Below is a small trained network, with its code and all its weights. Each question gives an input and a class and asks what happens when units are switched off, that is, made to give their printed mean instead of their output.

import numpy as np


def w(rows, s, z=0):
    codes = np.array(rows[::2]) - 128.0
    scale = np.full(codes.shape[1], s)
    scale[-1] = z or s
    return codes * scale


def f(y):
    return np.maximum(y, 0)


def log_softmax(a):
    a = a - a.max(-1, keepdims=True)
    return a - np.log(np.exp(a).sum(-1, keepdims=True))


def net(x, mask):
    res = np.array(x, float).reshape(1, 8) / 4 @ E
    y = f(res @ A[0][:, :-1].T + A[0][:, -1])
    res = res + np.where(mask, y, B[0][:, -1]) @ B[0][:, :-1]
    return log_softmax(res[-1] @ U[:, :-1].T + U[:, -1])


A, B = {}, {}
E = w([
[132,129,135,130,119,115,130,127,129],'x0',
[172,129,144,119,50,203,84,38,81],'x1',
[124,125,126,132,125,132,126,134,126],'x2',
[128,127,133,129,115,116,127,132,129],'x3',
[68,2,104,126,158,67,94,62,121],'x4',
[127,128,123,130,136,138,127,129,125],'x5',
[173,91,35,100,87,125,212,141,127],'x6',
[130,130,128,128,128,124,128,124,130],'x7',
],0.019)
A[0] = w([
[175,84,24,96,82,127,219,142,108,134],'neuron 1',
[96,155,113,128,186,73,162,169,146,217],'neuron 2',
[146,130,128,122,58,182,96,49,70,132],'neuron 3',
[69,82,101,133,178,77,134,128,159,114],'neuron 4',
[154,166,120,143,107,164,177,141,112,138],'neuron 5',
[95,142,190,122,137,122,101,142,98,251],'neuron 6',
[61,3,110,126,151,79,109,51,105,128],'neuron 7',
[116,154,131,132,150,121,168,185,135,182],'neuron 8',
],0.014,0.013)
B[0] = w([
[89,68,56,135,68,105,245,119,145,234],'neuron 1',
[70,150,115,153,186,112,153,239,120,209],'neuron 2',
[171,130,139,119,76,160,121,54,121,218],'neuron 3',
[158,75,91,122,123,114,74,218,100,198],'neuron 4',
[134,164,114,113,116,119,184,116,105,182],'neuron 5',
[169,189,156,136,168,118,79,156,120,193],'neuron 6',
[120,3,126,141,174,146,73,81,126,253],'neuron 7',
[84,166,193,102,154,92,164,98,183,185],'neuron 8',
],0.014,0.034)
U = w([
[118,222,178,155,197,115,114,188,142,229],'0',
[185,244,183,141,85,201,69,123,85,241],'1',
[135,101,133,164,210,106,38,193,97,152],'2',
[164,101,193,149,155,163,18,59,92,91],'3',
[75,162,105,142,129,84,204,183,157,129],'4',
[186,164,93,123,34,144,186,111,110,115],'5',
[98,37,75,158,144,105,147,196,119,57],'6',
[138,37,92,145,80,146,130,58,120,3],'7',
],0.011,0.0059)

Each question gives the input, the list of numbers given to net, and the class t.
The units are the neurons (one row each of A and B). Each row of codes is followed by its name. A weight is (code - 128) times the scale printed after its matrix; where a second scale follows, it is the last column's (A, B and U).
mask holds one flag per neuron, in row order. A switched-off neuron (its flag False) gives its mean, the last column of its row in B, instead of its output. The means were averaged over made-up inputs and are rounded, as every weight is.
A unit's drop is (log p(t) with every unit on - log p(t) with that unit switched off) / (log p(t) with every unit on - log p(t) with every unit switched off).
The circuit of an input: a set's keep is (log p(t) with only the set's units on - log p(t) with every unit switched off) / (log p(t) with every unit on - log p(t) with every unit switched off). Starting from all 8 units, units are removed one at a time, each time the one whose removal leaves the highest keep (on an exact tie, the one counted first), for as long as the keep stays at least 0.8.
circuit, biggest first: the units of the circuit, biggest drop first
top k neurons: the k neurons with the biggest drops, biggest first
drop when u is switched off: that unit's drop, to one decimal
input [-5,8,7,1,-8,8,0,1], class 1: top neuron -> neuron 1
input [-4,-5,1,2,0,7,-1,6], class 0: circuit, biggest first -> neuron 7; neuron 1
input [4,-4,7,6,0,4,-4,7], class 0: circuit, biggest first -> neuron 7; neuron 1
input [0,0,0,2,-8,3,-1,0], class 0: top 2 neurons -> neuron 1; neuron 3
input [-1,1,2,-4,6,1,6,-2], class 7: top 2 neurons -> neuron 2; neuron 7
input [-6,0,3,-4,0,-8,-2,-8], class 0: circuit, biggest first -> neuron 7; neuron 1
input [3,0,-3,1,8,8,-2,2], class 2: top 3 neurons -> neuron 1; neuron 4; neuron 3
input [0,1,6,1,5,-2,-3,-2], class 3: top 2 neurons -> neuron 2; neuron 1
input [5,1,3,-7,7,1,-2,-3], class 3: top 3 neurons -> neuron 1; neuron 2; neuron 7
input [-3,1,-1,6,-6,-2,1,-3], class 5: drop when neuron 2 is switched off -> 0.8
input [1,-3,5,-8,-1,-6,8,-5], class 4: drop when neuron 7 is switched off -> 0.3
input [0,-6,4,3,3,6,-1,3], class 2: drop when neuron 1 is switched off -> 0.7
